Here is a tiny trained network, its code and every weight. The questions are about switching its units off for an input and a class, where a switched-off unit gives its printed mean instead of its output.

import numpy as np


def w(rows, s, z=0):
    codes = np.array(rows[::2]) - 128.0
    scale = np.full(codes.shape[1], s)
    scale[-1] = z or s
    return codes * scale


def norm(h):
    return h / np.sqrt((h * h).mean(-1, keepdims=True) + 1e-5)


def f(y):
    return y / 2 * (1 + np.tanh(0.7978845608 * (y + 0.044715 * y**3)))


def log_softmax(a):
    a = a - a.max(-1, keepdims=True)
    return a - np.log(np.exp(a).sum(-1, keepdims=True))


def net(x, mask):
    res = np.array(x, float).reshape(1, 5) / 4 @ E
    u = 0
    for l in range(2):
        y = f(norm(res) @ A[l][:, :-1].T + A[l][:, -1])
        res = res + np.where(mask[u : u + 16], y, B[l][:, -1]) @ B[l][:, :-1]
        u += 16
    return log_softmax(norm(res)[-1] @ U[:, :-1].T + U[:, -1])


A, B = {}, {}
E = w([
[86,148,253],'x0',
[128,127,129],'x1',
[195,106,151],'x2',
[153,236,97],'x3',
[128,128,127],'x4',
],0.0064)
A[0] = w([
[104,101,134,180],'0.n0',
[8,160,79,26],'0.n1',
[221,125,150,95],'0.n2',
[237,89,161,85],'0.n3',
[132,148,103,107],'0.n4',
[165,152,103,139],'0.n5',
[49,143,104,16],'0.n6',
[99,27,65,251],'0.n7',
[130,145,24,151],'0.n8',
[248,141,181,166],'0.n9',
[153,83,180,232],'0.n10',
[26,89,70,119],'0.n11',
[150,117,106,83],'0.n12',
[141,178,103,94],'0.n13',
[32,137,86,80],'0.n14',
[104,50,106,148],'0.n15',
],0.013,0.0023)
B[0] = w([
[169,102,166,154],'0.n0',
[71,77,95,184],'0.n1',
[63,108,53,157],'0.n2',
[6,25,23,176],'0.n3',
[169,188,93,136],'0.n4',
[144,166,81,152],'0.n5',
[41,110,35,147],'0.n6',
[215,116,159,254],'0.n7',
[117,132,144,219],'0.n8',
[58,120,97,190],'0.n9',
[108,112,162,189],'0.n10',
[144,83,79,200],'0.n11',
[120,107,150,133],'0.n12',
[170,155,148,153],'0.n13',
[73,2,93,171],'0.n14',
[189,174,169,194],'0.n15',
],0.0071,0.0067)
A[1] = w([
[67,133,177,176],'1.n0',
[146,82,167,135],'1.n1',
[183,87,49,110],'1.n2',
[220,136,79,106],'1.n3',
[147,30,189,102],'1.n4',
[197,54,169,103],'1.n5',
[93,120,168,101],'1.n6',
[120,147,253,89],'1.n7',
[222,130,94,117],'1.n8',
[101,141,129,129],'1.n9',
[136,252,121,113],'1.n10',
[89,132,200,92],'1.n11',
[78,28,106,89],'1.n12',
[185,107,145,157],'1.n13',
[70,192,37,252],'1.n14',
[248,192,193,169],'1.n15',
],0.012,0.0032)
B[1] = w([
[127,117,74,180],'1.n0',
[133,177,72,173],'1.n1',
[31,137,170,218],'1.n2',
[18,195,151,186],'1.n3',
[198,170,162,236],'1.n4',
[182,170,138,211],'1.n5',
[89,134,86,145],'1.n6',
[67,153,101,189],'1.n7',
[2,178,123,182],'1.n8',
[161,124,86,133],'1.n9',
[188,125,137,191],'1.n10',
[109,159,96,162],'1.n11',
[178,107,115,236],'1.n12',
[119,183,65,162],'1.n13',
[223,78,189,253],'1.n14',
[122,44,124,189],'1.n15',
],0.0083,0.0062)
U = w([
[251,176,185,244],'0',
[141,72,123,117],'1',
[76,191,148,8],'2',
],0.02,0.0011)

Each question gives the input, the list of numbers given to net, and the class t.
The units are the neurons (one row each of A and B). Each row of codes is followed by its name. A weight is (code - 128) times the scale printed after its matrix; where a second scale follows, it is the last column's (A, B and U).
mask holds one flag per neuron, layer by layer. A switched-off neuron (its flag False) gives its mean, the last column of its row in B, instead of its output. The means were averaged over made-up inputs and are rounded, as every weight is.
A unit's drop is (log p(t) with every unit on - log p(t) with that unit switched off) / (log p(t) with every unit on - log p(t) with every unit switched off).
The circuit of an input: a set's keep is (log p(t) with only the set's units on - log p(t) with every unit switched off) / (log p(t) with every unit on - log p(t) with every unit switched off). Starting from the 12 units with the biggest drops (on a tie, the unit counted first), units are removed one at a time, each time the one whose removal leaves the highest keep (on an exact tie, the one counted first), for as long as the keep stays at least 0.8.
units of the circuit, in order: the units of the circuit, biggest drop first
k most important neurons: the k neurons with the biggest drops, biggest first
k most important neurons of layer l: the k neurons of layer l with the biggest drops, biggest first
drop when u is switched off: that unit's drop, to one decimal
input [5,-1,8,-3,-3], class 1: units of the circuit, in order	(0.n3)
input [7,2,1,-5,-2], class 2: 3 most important neurons	(1.n7 0.n7 1.n14)
input [7,1,4,-6,-6], class 2: 2 most important neurons of layer 0	(0.n7 0.n11)
input [0,-2,8,7,5], class 1: 2 most important neurons	(0.n3 0.n9)
input [-5,-7,0,-4,-4], class 2: 2 most important neurons	(1.n8 1.n3)
input [-2,4,-1,-1,2], class 2: 3 most important neurons	(1.n8 1.n3 1.n14)
input [5,1,-2,-4,-2], class 2: 3 most important neurons of layer 0	(0.n7 0.n11 0.n14)
input [3,7,1,-2,8], class 2: 2 most important neurons of layer 1	(1.n7 1.n14)
input [0,-6,-4,3,3], class 1: 2 most important neurons	(0.n14 0.n1)
input [-2,-3,-7,8,-3], class 0: 2 most important neurons	(1.n14 0.n3)
input [-2,-6,-6,-7,7], class 0: 2 most important neurons of layer 1	(1.n4 1.n5)
input [3,-4,8,5,-2], class 1: drop when 0.n3 is switched off	0.2
input [-2,3,-6,-8,0], class 0: drop when 0.n2 is switched off	0.0
input [5,-4,1,-6,7], class 0: units of the circuit, in order	(1.n4)
input [3,-4,0,1,-4], class 2: drop when 1.n7 is switched off	0.1
